Below are the code and all the weights of a small trained network. Each question names an input and a class and asks about switching units off, where a switched-off unit gives its printed mean instead of its output.

import numpy as np


def w(rows, s, z=0):
    codes = np.array(rows[::2]) - 128.0
    scale = np.full(codes.shape[1], s)
    scale[-1] = z or s
    return codes * scale


def norm(h):
    return h / np.sqrt((h * h).mean(-1, keepdims=True) + 1e-5)


def f(y):
    return np.maximum(y, 0)


def log_softmax(a):
    a = a - a.max(-1, keepdims=True)
    return a - np.log(np.exp(a).sum(-1, keepdims=True))


def net(x, mask):
    res = np.array(x, float).reshape(1, 6) / 4 @ E
    u = 0
    for l in range(4):
        y = f(norm(res) @ A[l][:, :-1].T + A[l][:, -1])
        res = res + np.where(mask[u : u + 4], y, B[l][:, -1]) @ B[l][:, :-1]
        u += 4
    return log_softmax(norm(res)[-1] @ U[:, :-1].T + U[:, -1])


A, B = {}, {}
E = w([
[101,186,98,41,114,30],'x0',
[45,81,105,207,3,164],'x1',
[66,163,32,132,78,179],'x2',
[188,101,90,185,88,22],'x3',
[198,184,117,118,158,119],'x4',
[36,155,75,182,214,136],'x5',
],0.0067)
A[0] = w([
[101,163,63,131,229,128,2],'0.n0',
[133,140,106,43,93,95,83],'0.n1',
[41,66,195,8,102,118,99],'0.n2',
[146,133,115,104,103,14,138],'0.n3',
],0.014,0.0027)
B[0] = w([
[2,162,176,40,150,111,241],'0.n0',
[212,194,118,128,169,191,216],'0.n1',
[172,231,168,167,86,20,245],'0.n2',
[150,91,42,155,201,127,255],'0.n3',
],0.013,0.0066)
A[1] = w([
[249,77,230,122,224,143,253],'1.n0',
[127,100,120,128,68,106,106],'1.n1',
[58,185,85,213,32,207,71],'1.n2',
[164,124,98,42,106,124,12],'1.n3',
],0.011,0.0018)
B[1] = w([
[96,129,171,159,118,167,254],'1.n0',
[118,155,90,62,159,96,154],'1.n1',
[101,118,13,102,5,153,247],'1.n2',
[157,176,73,117,126,151,148],'1.n3',
],0.016,0.0065)
A[2] = w([
[74,87,45,116,29,153,16],'2.n0',
[121,11,62,163,151,64,20],'2.n1',
[200,110,72,44,144,129,34],'2.n2',
[54,125,117,43,112,127,251],'2.n3',
],0.013,0.00026)
B[2] = w([
[176,36,69,63,7,114,244],'2.n0',
[46,89,77,235,189,26,169],'2.n1',
[139,118,124,149,120,253,168],'2.n2',
[115,166,150,64,171,85,207],'2.n3',
],0.013,0.011)
A[3] = w([
[171,162,155,132,46,49,1],'3.n0',
[3,166,131,41,162,154,193],'3.n1',
[91,64,231,150,56,203,44],'3.n2',
[236,90,92,117,136,221,183],'3.n3',
],0.013,0.00097)
B[3] = w([
[196,207,118,209,77,101,209],'3.n0',
[119,72,205,7,144,33,254],'3.n1',
[90,43,242,170,85,161,172],'3.n2',
[94,129,93,79,185,246,209],'3.n3',
],0.014,0.0089)
U = w([
[102,89,254,177,81,176,62],'0',
[146,171,118,109,173,216,136],'1',
[83,164,179,19,148,47,237],'2',
[76,99,116,220,170,67,6],'3',
[175,234,202,185,65,66,46],'4',
[125,110,72,85,4,120,232],'5',
],0.014,0.0015)

Each question gives the input, the list of numbers given to net, and the class t.
The units are the neurons (one row each of A and B). Each row of codes is followed by its name. A weight is (code - 128) times the scale printed after its matrix; where a second scale follows, it is the last column's (A, B and U).
mask holds one flag per neuron, layer by layer. A switched-off neuron (its flag False) gives its mean, the last column of its row in B, instead of its output. The means were averaged over made-up inputs and are rounded, as every weight is.
A unit's drop is (log p(t) with every unit on - log p(t) with that unit switched off) / (log p(t) with every unit on - log p(t) with every unit switched off).
The circuit of an input: a set's keep is (log p(t) with only the set's units on - log p(t) with every unit switched off) / (log p(t) with every unit on - log p(t) with every unit switched off). Starting from the 12 units with the biggest drops (on a tie, the unit counted first), units are removed one at a time, each time the one whose removal leaves the highest keep (on an exact tie, the one counted first), for as long as the keep stays at least 0.8.
circuit, biggest first: the units of the circuit, biggest drop first
k most important neurons: the k neurons with the biggest drops, biggest first
k most important neurons of layer l: the k neurons of layer l with the biggest drops, biggest first
drop when u is switched off: that unit's drop, to one decimal
input [8,0,5,7,-7,6], class 3: circuit, biggest first -> 0.n3, 2.n1
input [6,3,-8,6,3,1], class 3: circuit, biggest first -> 0.n3, 2.n1
input [-5,-3,7,2,-2,8], class 2: circuit, biggest first -> 0.n0
input [4,-3,-3,6,0,-3], class 1: 3 most important neurons -> 0.n1, 2.n2, 3.n3
input [-3,-2,-2,4,5,-7], class 1: 2 most important neurons -> 3.n3, 0.n3
input [8,1,6,-1,-8,3], class 4: circuit, biggest first -> 0.n2, 3.n0
input [-5,8,-7,8,5,5], class 3: 3 most important neurons -> 2.n1, 0.n0, 0.n1
input [-2,1,4,-5,2,4], class 2: 3 most important neurons -> 0.n0, 2.n3, 3.n1
input [4,6,-1,6,-1,-4], class 3: 3 most important neurons -> 0.n3, 2.n1, 1.n2
input [4,-2,-4,7,6,3], class 3: 2 most important neurons -> 0.n3, 2.n1
input [5,-6,-6,3,6,2], class 1: 2 most important neurons of layer 2 -> 2.n3, 2.n2
input [-4,-4,-4,4,2,-7], class 0: 2 most important neurons -> 1.n0, 3.n2
input [0,-1,-5,-2,6,0], class 0: 2 most important neurons -> 1.n0, 0.n0
input [-7,1,-5,5,-1,-2], class 0: circuit, biggest first -> 1.n0
input [6,7,-8,1,-4,5], class 4: drop when 3.n0 is switched off -> 0.1
input [-2,-5,-7,1,-4,-1], class 0: drop when 1.n0 is switched off -> 0.5
input [5,-1,3,6,2,-2], class 1: drop when 0.n1 is switched off -> 0.4
input [-8,-3,1,-7,5,2], class 2: 2 most important neurons of layer 0 -> 0.n0, 0.n1
